7  -247  99  -11  -38  46  87  31  -19  -32  52  63  -121  42  102  -23  -45  -6  -22  81  -56  45  18  -39  -41  -95  186  31  15 : 8
4  -127  10  22  -12  9  398  -12  -168  -16  13  60  -286  7  68  -36  -63  -88  5  -172  -120  21  -6  -20  60  -51  37  124  22 : 13
-62  -132  147  -38  -20  59  110  -2  23  -58  87  8  -100  32  114  -115  115  -86  -42  -100  -67  -78  53  -18  65  -219  151  197  -276 : 3
58  -155  -48  46  -18  -8  394  -4  -265  11  -22  100  -352  -3  32  25  -190  -55  29  -109  -124  93  -42  -23  16  74  -36  11  238 : 18
-40  -238  143  -40  -27  40  -15  11  46  -47  74  9  -40  45  108  -87  90  -48  -37  25  -19  -33  29  -19  -10  -173  92  148  -169 : 4
85  75  -176  109  26  -6  582  -45  -477  28  -95  141  -528  -31  -11  96  -328  -58  58  -311  -204  149  -68  -12  94  184  -141  -37  383 : 27
51  29  -167  96  40  -88  541  -91  -343  40  -121  77  -412  -72  -86  28  -268  -126  68  -390  -124  82  -82  44  146  200  -390  43  215 : 29
4  -165  53  9  -20  5  281  -7  -136  -22  22  52  -228  14  67  -60  -44  -81  -3  -121  -65  19  -4  -22  43  -69  -19  98  -4 : 12
30  72  -143  83  31  -35  606  -83  -377  16  -65  79  -488  -62  -21  -12  -183  -159  57  -504  -203  48  -58  18  181  93  -315  123  131 : 24
-56  -234  195  -52  -30  25  -67  15  99  -50  93  -18  14  44  101  -124  150  -54  -46  16  8  -68  41  -8  4  -208  76  165  -279 : 2
47  -120  -90  46  -1  -66  429  -40  -268  21  -44  71  -264  -29  -18  5  -148  -103  42  -248  -103  70  -74  6  73  98  -182  76  194 : 21
31  -136  -48  42  3  -46  437  -35  -244  7  -34  64  -363  -18  -14  -36  -69  -99  30  -213  -107  49  -41  4  87  52  -159  100  127 : 18
-11  -335  153  -57  -53  27  -107  47  118  -41  70  10  84  69  114  -54  63  20  -39  218  63  18  27  -25  -105  -143  188  37  -90 : 3
1  -151  16  21  -7  -29  385  -29  -165  -12  13  47  -308  -12  30  -63  -58  -125  10  -246  -108  3  -22  -2  93  -30  -132  141  -1 : 15
102  -230  -32  49  -51  103  307  64  -289  3  -2  165  -279  53  119  132  -301  65  19  218  -134  205  -9  -91  -113  55  344  -155  407 : 15
-26  -213  98  -18  -23  8  142  -5  -37  -32  46  18  -55  18  76  -94  17  -72  -21  -76  -51  -41  10  -9  28  -122  8  162  -125 : 8
-45  -300  181  -58  -47  44  -156  58  151  -49  113  -7  117  59  129  -100  149  -7  -54  126  56  -37  54  -21  -70  -208  205  102  -228 : 0
50  -269  39  9  -40  3  176  29  -118  -11  1  85  -155  34  79  24  -117  1  4  119  -49  100  -17  -31  -84  -17  147  -10  178 : 12
-36  -289  138  -43  -18  -19  17  -7  81  -37  40  -12  -8  25  63  -114  94  -98  -25  -82  -11  -40  8  10  15  -124  -42  156  -203 : 7
-32  -145  37  -1  -7  -30  289  -42  -115  -25  21  40  -241  -10  38  -100  17  -143  3  -276  -85  -43  -5  9  115  -91  -165  204  -94 : 12
7  97  -143  87  48  -40  618  -98  -352  16  -75  64  -484  -74  -59  -42  -160  -180  55  -576  -190  11  -63  32  222  101  -401  159  81 : 25
-20  46  -20  55  14  32  553  -48  -250  -24  29  74  -433  -23  64  -73  -57  -154  8  -424  -233  -19  18  -18  191  -105  -121  201  -77 : 15
3  -156  1  13  -9  -69  339  -38  -153  -2  -19  32  -226  -18  8  -77  -44  -124  18  -228  -70  5  -38  14  79  7  -198  145  23 : 16
-49  -238  139  -37  -21  -28  62  -17  21  -36  57  -17  -12  19  53  -131  115  -102  -18  -117  -12  -50  7  12  32  -148  -92  192  -224 : 7
-14  -114  106  -10  -30  126  187  28  -96  -43  83  72  -250  39  152  -26  -17  -16  -33  21  -135  16  63  -65  28  -176  279  85  -75 : 5
1  -200  22  20  -14  -31  302  -19  -163  -11  8  32  -188  3  28  -69  -27  -96  10  -150  -68  13  -19  -4  55  -24  -129  125  20 : 14
-9  -72  9  11  -7  -19  386  -30  -192  -17  11  46  -277  -13  42  -74  -39  -137  8  -266  -135  -4  -12  -5  103  -81  -102  155  3 : 14
39  20  -167  94  45  -110  543  -96  -323  41  -132  60  -328  -77  -109  14  -235  -137  68  -508  -94  67  -110  66  158  221  -466  85  190 : 30
6  -302  91  -13  -36  -22  77  12  -33  -19  45  29  -67  20  64  -62  -5  -51  -11  1  -14  17  -10  -6  -21  -57  11  105  -24 : 9
-21  -183  110  -27  -32  56  123  15  -8  -42  70  47  -136  43  114  -64  13  -44  -28  -27  -78  -3  37  -35  12  -171  153  107  -102 : 6
13  -557  173  -62  -70  -48  -205  63  167  349  35  -11  218  79  59  -23  52  48  -29  369  176  53  -22  3  -196  -12  81  -9  48 : 5
-5  -86  19  14  -5  23  358  -30  -174  -25  23  59  -332  -40  68  -62  -38  -102  6  -284  -141  4  6  -24  91  -52  -14  144  -38 : 13
54  52  -166  112  48  -44  587  -99  -399  34  -128  101  -417  -75  -71  57  -303  -115  70  -465  -159  88  -96  36  165  207  -348  39  247 : 30
35  -4  -138  80  32  -86  531  -94  -326  31  -105  56  -344  -67  -76  7  -194  -141  60  -418  -111  61  -98  47  131  177  -395  90  181 : 27
47  21  -126  84  25  -41  607  -71  -363  23  -43  85  -418  -59  -37  15  -209  -127  51  -434  -156  68  -66  7  153  135  -277  80  186 : 25
42  48  -157  96  33  -26  575  -82  -400  26  -88  95  -491  -62  -40  25  -243  -131  55  -462  -172  84  -72  13  165  148  -266  64  217 : 26
-4  -327  119  -36  -37  -51  30  6  67  -15  15  -3  61  26  38  -86  48  -46  -13  53  49  4  -18  10  -45  -65  -52  119  -63 : 9
-48  178  -31  35  35  30  705  -79  -295  -33  18  51  -557  -48  51  -171  23  -116  2  -603  -281  -86  22  -9  295  -141  -214  293  -214 : 15
54  104  -172  103  40  0  611  -74  -443  24  -87  112  -588  -66  -28  55  -299  -131  57  -475  -215  90  -61  2  165  142  -214  118  249 : 27
-47  -372  217  -78  -48  -6  -229  35  223  -52  101  -49  219  62  102  -130  180  -26  -57  163  119  -58  35  3  -70  -176  79  131  -300 : 0
26  -227  -69  47  17  -209  299  -90  -146  45  -131  -13  -84  -64  -140  -34  -109  -144  61  -322  40  20  -138  95  67  212  -562  126  124 : 26
-53  -166  139  -30  -21  45  70  13  30  -51  86  0  -92  28  102  -122  107  -81  -35  -100  -53  -60  42  -15  54  -198  66  177  -247 : 5
4  -89  -15  25  -4  -30  526  -31  -190  -6  -9  42  -278  -14  25  -61  -57  -116  24  -246  -133  21  -26  1  103  -7  -166  148  21 : 16
-2  -420  132  -44  -40  -62  25  14  76  -18  13  -19  105  45  35  -66  62  -37  -14  137  67  7  -22  15  -71  -69  -35  85  -38 : 8
-22  -191  148  -32  -45  99  22  39  31  -53  99  41  -91  61  149  -63  38  -7  -45  103  -52  7  57  -52  -35  -189  313  70  -124 : 2
47  -268  -42  40  -13  -106  321  -29  -234  23  -63  42  -163  -17  -22  -11  -135  -88  37  -168  -41  81  -73  25  9  122  -231  59  193 : 20
9  -336  63  -14  -37  -61  128  10  -38  -7  -4  18  -38  14  26  -61  -14  -57  1  0  9  26  -36  11  -26  -12  -77  110  22 : 12
6  64  -74  64  20  9  632  -61  -324  -3  -19  81  -494  -37  28  -42  -125  -151  31  -445  -230  24  -23  -13  207  6  -194  148  72 : 20
7  -50  39  17  -14  106  391  0  -173  -34  56  83  -378  22  113  -42  -64  -74  -13  -170  -191  25  31  -52  84  -127  133  101  6 : 10
-87  -246  174  -65  -24  11  -66  -6  132  -58  108  -43  62  31  84  -167  213  -93  -54  -92  23  -108  41  13  47  -231  -28  224  -373 : 2
33  -238  -4  20  -22  -53  292  -16  -170  3  -34  52  -193  1  -12  -22  -111  -80  23  -89  -58  53  -50  1  22  61  -122  68  109 : 16
-5  -205  36  -1  -13  -66  261  4  -79  -8  4  16  -169  -9  18  -97  36  -120  10  -185  -42  -14  -28  19  19  -36  -165  169  -79 : 13
